Here is a tiny trained network, its code and every weight. The questions are about switching its units off for an input and a class, where a switched-off unit gives its printed mean instead of its output.

import numpy as np


def w(rows, s, z=0):
    codes = np.array(rows[::2]) - 128.0
    scale = np.full(codes.shape[1], s)
    scale[-1] = z or s
    return codes * scale


def f(y):
    return y / 2 * (1 + np.tanh(0.7978845608 * (y + 0.044715 * y**3)))


def log_softmax(a):
    a = a - a.max(-1, keepdims=True)
    return a - np.log(np.exp(a).sum(-1, keepdims=True))


def net(x, mask):
    res = np.array(x, float).reshape(1, 5) / 4 @ E
    y = f(res @ A[0][:, :-1].T + A[0][:, -1])
    res = res + np.where(mask, y, B[0][:, -1]) @ B[0][:, :-1]
    return log_softmax(res[-1] @ U[:, :-1].T + U[:, -1])


A, B = {}, {}
E = w([
[25,59,204],'x0',
[128,130,128],'x1',
[241,71,255],'x2',
[83,222,226],'x3',
[126,128,130],'x4',
],0.0056)
A[0] = w([
[165,124,209,128],'N0',
[69,157,96,103],'N1',
[110,251,199,71],'N2',
[211,222,88,50],'N3',
[85,169,88,64],'N4',
[142,65,80,42],'N5',
[156,57,90,46],'N6',
[203,194,104,43],'N7',
[81,85,161,30],'N8',
[25,39,170,2],'N9',
[93,183,94,207],'N10',
[205,133,165,117],'N11',
],0.011,0.0066)
B[0] = w([
[112,2,122,191],'N0',
[96,16,138,171],'N1',
[70,210,26,186],'N2',
[101,195,229,174],'N3',
[62,13,141,152],'N4',
[5,197,108,126],'N5',
[7,119,63,130],'N6',
[62,144,216,144],'N7',
[74,152,178,121],'N8',
[128,185,236,157],'N9',
[167,14,150,253],'N10',
[101,9,123,172],'N11',
],0.026,0.0053)
U = w([
[106,117,210,128],'0',
[119,34,116,2],'1',
[58,127,48,157],'2',
[152,92,126,240],'3',
[154,93,124,233],'4',
[251,141,108,55],'5',
[195,200,114,36],'6',
],0.011,0.014)

Each question gives the input, the list of numbers given to net, and the class t.
The units are the neurons (one row each of A and B). Each row of codes is followed by its name. A weight is (code - 128) times the scale printed after its matrix; where a second scale follows, it is the last column's (A, B and U).
mask holds one flag per neuron, in row order. A switched-off neuron (its flag False) gives its mean, the last column of its row in B, instead of its output. The means were averaged over made-up inputs and are rounded, as every weight is.
A unit's drop is (log p(t) with every unit on - log p(t) with that unit switched off) / (log p(t) with every unit on - log p(t) with every unit switched off).
The circuit of an input: a set's keep is (log p(t) with only the set's units on - log p(t) with every unit switched off) / (log p(t) with every unit on - log p(t) with every unit switched off). Starting from all 12 units, units are removed one at a time, each time the one whose removal leaves the highest keep (on an exact tie, the one counted first), for as long as the keep stays at least 0.8.
circuit, biggest first: the units of the circuit, biggest drop first
most important unit: the unit with the biggest drop
top k neurons: the k neurons with the biggest drops, biggest first
drop when u is switched off: that unit's drop, to one decimal
input [-3,1,-3,-6,1], class 2: top neuron : (N5)
input [-4,-1,1,-7,-4], class 2: top 2 neurons : (N6, N5)
input [-4,4,-7,-7,-4], class 1: top 4 neurons : (N10, N2, N4, N1)
input [-5,-5,6,4,3], class 1: top 3 neurons : (N11, N0, N9)
input [-7,-3,0,-4,0], class 0: circuit, biggest first : (N3, N7)
input [-1,3,-3,-5,5], class 2: top 3 neurons : (N5, N6, N9)
input [3,-6,-8,7,2], class 1: top 2 neurons : (N10, N1)
input [7,7,-8,2,-6], class 1: top 4 neurons : (N1, N10, N4, N3)
input [7,1,8,6,8], class 1: top 3 neurons : (N0, N11, N3)
input [1,-1,4,-5,4], class 2: top 2 neurons : (N10, N6)
input [-4,-5,6,-1,3], class 1: top 2 neurons : (N11, N0)
input [5,1,4,-7,-5], class 2: top 3 neurons : (N6, N10, N5)
input [6,-6,-8,-2,6], class 1: top 4 neurons : (N1, N10, N4, N3)
input [-7,2,-6,4,2], class 0: top 2 neurons : (N3, N7)
input [-5,2,6,4,5], class 1: top 2 neurons : (N11, N0)
input [7,-5,-3,1,0], class 0: circuit, biggest first : (N9)
input [-8,3,5,-1,4], class 0: drop when N3 is switched off : 0.3
input [-8,-6,8,0,5], class 0: drop when N3 is switched off : 1.2
input [-8,5,-1,-5,6], class 0: drop when N2 is switched off : 0.0
input [7,4,-2,-5,-4], class 0: most important unit : N9
input [-8,7,7,-5,6], class 0: drop when N7 is switched off : 0.3
